Below is a small trained network, with its code and all its weights. Each question gives an input and a target symbol and asks what happens when units are switched off, that is, made to give their printed mean instead of their output.

import numpy as np


def w(rows, s, z=0):
    codes = np.array(rows[::2]) - 128.0
    scale = np.full(codes.shape[1], s)
    scale[-1] = z or s
    return codes * scale


def norm(h):
    return h / np.sqrt((h * h).mean(-1, keepdims=True) + 1e-5)


def f(y):
    return y / 2 * (1 + np.tanh(0.7978845608 * (y + 0.044715 * y**3)))


def softmax(a):
    e = np.exp(a - a.max(-1, keepdims=True))
    return e / e.sum(-1, keepdims=True)


def log_softmax(a):
    a = a - a.max(-1, keepdims=True)
    return a - np.log(np.exp(a).sum(-1, keepdims=True))


def net(x, mask):
    ids = ['ΞΦΩαβεζηθμπστ'.index(c) for c in x.split()]
    T = len(ids)
    res = E[ids] + P[:T]
    r = norm(res)
    for j in range(3):
        rows = slice(3 * j, 3 * j + 3)
        q, k, v = (r @ M[0][rows].T for M in (Q, K, V))
        z = softmax(np.where(np.tri(T) > 0, q @ k.T / 3**0.5, -1e9)) @ v
        o = O[0][rows]
        res = res + np.where(mask[j], z, o[:, -1]) @ o[:, :-1]
    y = f(norm(res) @ A[0][:, :-1].T + A[0][:, -1])
    res = res + np.where(mask[3:7], y, B[0][:, -1]) @ B[0][:, :-1]
    return log_softmax(norm(res)[-1] @ U[:, :-1].T + U[:, -1])


Q, K, V, O, A, B = {}, {}, {}, {}, {}, {}
E = w([
[124,47,218,131,202],'Ξ',
[34,153,178,232,131],'Φ',
[80,254,136,128,216],'Ω',
[140,138,220,151,207],'α',
[190,94,220,112,250],'β',
[177,126,196,126,145],'ε',
[138,129,192,104,180],'ζ',
[117,93,170,50,233],'η',
[213,209,90,20,151],'θ',
[63,36,168,71,174],'μ',
[164,114,193,87,80],'π',
[33,106,60,183,90],'σ',
[223,153,66,248,161],'τ',
],0.0082)
P = w([
[188,28,131,127,254],'0',
[119,108,231,173,156],'1',
[182,53,67,120,219],'2',
[114,143,209,144,108],'3',
[173,63,51,112,144],'4',
[52,169,184,141,124],'5',
],0.0062)
Q[0] = w([
[139,93,78,120,168],'h1',
[71,147,103,160,80],'h1',
[97,116,108,238,118],'h1',
[83,196,197,110,114],'h2',
[83,120,66,140,86],'h2',
[121,52,155,194,155],'h2',
[83,154,165,82,59],'h3',
[162,21,7,184,104],'h3',
[208,123,110,191,112],'h3',
],0.014)
K[0] = w([
[80,158,74,161,143],'h1',
[105,40,147,167,132],'h1',
[158,97,128,245,117],'h1',
[126,168,66,98,40],'h2',
[29,98,124,117,128],'h2',
[145,125,81,199,148],'h2',
[49,75,151,132,92],'h3',
[160,167,157,206,226],'h3',
[150,70,119,132,193],'h3',
],0.012)
V[0] = w([
[178,254,85,140,139],'h1',
[29,194,200,159,170],'h1',
[15,66,81,70,192],'h1',
[82,114,126,194,172],'h2',
[82,206,126,66,70],'h2',
[162,164,65,246,126],'h2',
[86,46,203,12,77],'h3',
[187,120,201,203,97],'h3',
[190,230,166,50,125],'h3',
],0.0097)
O[0] = w([
[54,148,99,152,129,197],'h1',
[68,115,206,126,163,115],'h1',
[123,119,222,117,53,109],'h1',
[176,135,67,102,115,106],'h2',
[147,83,178,131,150,1],'h2',
[147,96,50,165,171,48],'h2',
[135,133,111,6,178,150],'h3',
[154,184,155,148,169,142],'h3',
[105,205,115,125,67,240],'h3',
],0.011,0.0055)
A[0] = w([
[99,213,188,107,187,90],'n1',
[93,96,146,13,174,179],'n2',
[34,78,100,198,216,232],'n3',
[162,2,158,132,235,249],'n4',
],0.0096,0.0014)
B[0] = w([
[186,2,204,251,136,255],'n1',
[87,184,60,86,116,204],'n2',
[140,151,122,81,8,179],'n3',
[56,22,24,186,122,180],'n4',
],0.0082,0.0063)
U = w([
[165,141,138,90,115,1],'Ξ',
[142,127,152,48,122,21],'Φ',
[169,139,85,189,135,49],'Ω',
[146,107,144,148,164,56],'α',
[254,183,144,148,170,68],'β',
[193,94,172,212,189,97],'ε',
[161,99,162,139,141,118],'ζ',
[127,93,192,56,114,85],'η',
[32,174,207,191,58,164],'θ',
[72,92,109,35,192,124],'μ',
[161,179,204,55,176,100],'π',
[87,48,86,146,105,110],'σ',
[111,226,28,114,74,218],'τ',
],0.0091,0.0034)

Each question gives the input, a string of symbols that net reads in full, and the target symbol t.
The units are the heads (3 rows each of Q, K, V and O) and the neurons (one row each of A and B). Each row of codes is followed by its name. A weight is (code - 128) times the scale printed after its matrix; where a second scale follows, it is the last column's (O, A, B and U).
mask holds one flag per unit, heads first, then neurons. A switched-off unit (its flag False) gives its mean, the last column of its rows in O or B, instead of its output. The means were averaged over made-up inputs and are rounded, as every weight is.
A unit's drop is (log p(t) with every unit on - log p(t) with that unit switched off) / (log p(t) with every unit on - log p(t) with every unit switched off).
The circuit of an input: a set's keep is (log p(t) with only the set's units on - log p(t) with every unit switched off) / (log p(t) with every unit on - log p(t) with every unit switched off). Starting from all 7 units, units are removed one at a time, each time the one whose removal leaves the highest keep (on an exact tie, the one counted first), for as long as the keep stays at least 0.8.
circuit, biggest first: the units of the circuit, biggest drop first
most important unit: the unit with the biggest drop
top k neurons: the k neurons with the biggest drops, biggest first
heads that matter: for each layer, one digit per head in row order, 1 if its drop is at least 0.15 and else 0, layers parted by /
input μ Ω μ θ, target μ: circuit, biggest first => h3
input η Ω ε α, target ε: top 2 neurons => n1, n3
input π ζ ε β ε, target β: circuit, biggest first => h3, h1
input ε θ θ σ θ ε, target σ: circuit, biggest first => h3, n4
input Ξ θ α ε Φ, target τ: top 3 neurons => n1, n3, n4
input Φ τ ε θ α, target τ: top 2 neurons => n1, n3
input θ σ θ μ, target σ: circuit, biggest first => h3, n4
input ε Φ ε α τ ε, target τ: heads that matter => 010
input θ ζ θ θ, target θ: circuit, biggest first => h2, h3
input Φ Ξ θ ε θ π, target π: heads that matter => 001
input θ ζ Ω ε ζ, target θ: heads that matter => 100
input θ θ θ ε β, target τ: heads that matter => 100
input θ θ σ Φ, target σ: heads that matter => 011
input ε π ε, target β: top 2 neurons => n2, n4
input ε ε θ Ω β, target θ: circuit, biggest first => h1
input θ ε ε Ξ, target ε: top 2 neurons => n1, n3
input η ε ε Φ θ σ, target σ: heads that matter => 011
input ζ θ μ, target τ: heads that matter => 000
input ε μ θ η, target μ: heads that matter => 011
input Ω μ α θ, target μ: top 2 neurons => n2, n1
input θ Ω σ Ξ, target σ: most important unit => h3
input ε σ θ α, target σ: top 2 neurons => n4, n3
input θ θ ζ, target τ: heads that matter => 100
